Below are the code and all the weights of a small trained network. Each question names an input and a class and asks about switching units off, where a switched-off unit gives its printed mean instead of its output.

import numpy as np


def w(rows, s, z=0):
    codes = np.array(rows[::2]) - 128.0
    scale = np.full(codes.shape[1], s)
    scale[-1] = z or s
    return codes * scale


def f(y):
    return y / 2 * (1 + np.tanh(0.7978845608 * (y + 0.044715 * y**3)))


def log_softmax(a):
    a = a - a.max(-1, keepdims=True)
    return a - np.log(np.exp(a).sum(-1, keepdims=True))


def net(x, mask):
    res = np.array(x, float).reshape(1, 3) / 4 @ E
    y = f(res @ A[0][:, :-1].T + A[0][:, -1])
    res = res + np.where(mask, y, B[0][:, -1]) @ B[0][:, :-1]
    return log_softmax(res[-1] @ U[:, :-1].T + U[:, -1])


A, B = {}, {}
E = w([
[182,151,84,248,141,160,63],'x0',
[190,222,198,125,235,54,150],'x1',
[137,130,67,108,153,97,108],'x2',
],0.013)
A[0] = w([
[85,101,148,151,149,99,101,89],'neuron 0',
[75,95,153,32,127,81,146,26],'neuron 1',
[86,57,148,6,114,59,225,85],'neuron 2',
[175,253,215,113,252,66,163,112],'neuron 3',
[168,137,94,207,122,152,105,3],'neuron 4',
[203,110,115,249,144,169,7,40],'neuron 5',
[131,120,154,10,141,148,164,46],'neuron 6',
[59,31,63,111,45,206,80,119],'neuron 7',
[102,92,85,129,96,167,134,65],'neuron 8',
[108,124,78,115,180,150,140,81],'neuron 9',
[143,145,139,125,71,88,109,61],'neuron 10',
],0.0075,0.0019)
B[0] = w([
[128,120,126,147,124,113,148,126],'neuron 0',
[123,142,129,161,156,189,172,186],'neuron 1',
[94,168,81,173,194,209,170,223],'neuron 2',
[226,71,138,56,71,60,65,253],'neuron 3',
[117,154,110,135,173,141,145,162],'neuron 4',
[84,172,77,229,176,218,202,201],'neuron 5',
[75,155,86,146,211,134,169,180],'neuron 6',
[189,94,204,74,84,5,56,220],'neuron 7',
[137,101,143,131,112,110,100,160],'neuron 8',
[131,147,129,136,98,122,143,131],'neuron 9',
[154,129,115,152,148,130,103,125],'neuron 10',
],0.011,0.017)
U = w([
[179,51,194,70,45,12,51,249],'0',
[93,165,104,152,162,234,196,7],'1',
],0.011,0.0012)

Each question gives the input, the list of numbers given to net, and the class t.
The units are the neurons (one row each of A and B). Each row of codes is followed by its name. A weight is (code - 128) times the scale printed after its matrix; where a second scale follows, it is the last column's (A, B and U).
mask holds one flag per neuron, in row order. A switched-off neuron (its flag False) gives its mean, the last column of its row in B, instead of its output. The means were averaged over made-up inputs and are rounded, as every weight is.
A unit's drop is (log p(t) with every unit on - log p(t) with that unit switched off) / (log p(t) with every unit on - log p(t) with every unit switched off).
unit that matters most: the unit with the biggest drop
top k neurons: the k neurons with the biggest drops, biggest first
drop when u is switched off: that unit's drop, to one decimal
input [-8,5,-3], class 1: unit that matters most	neuron 2
input [-1,0,1], class 1: top 2 neurons	(neuron 3; neuron 7)
input [-5,3,8], class 1: top 2 neurons	(neuron 7; neuron 2)
input [4,-4,-4], class 0: top 4 neurons	(neuron 7; neuron 2; neuron 1; neuron 6)
input [-8,-7,1], class 1: top 3 neurons	(neuron 2; neuron 3; neuron 1)
input [6,-6,-8], class 0: top 2 neurons	(neuron 7; neuron 2)
input [5,6,-4], class 0: top 2 neurons	(neuron 3; neuron 2)
input [3,1,7], class 1: top 2 neurons	(neuron 7; neuron 3)
input [6,-6,6], class 0: top 3 neurons	(neuron 7; neuron 2; neuron 1)
input [-3,1,-7], class 1: drop when neuron 7 is switched off	1.4
input [2,-3,-8], class 0: drop when neuron 2 is switched off	0.3
input [7,-8,-4], class 0: drop when neuron 2 is switched off	0.2
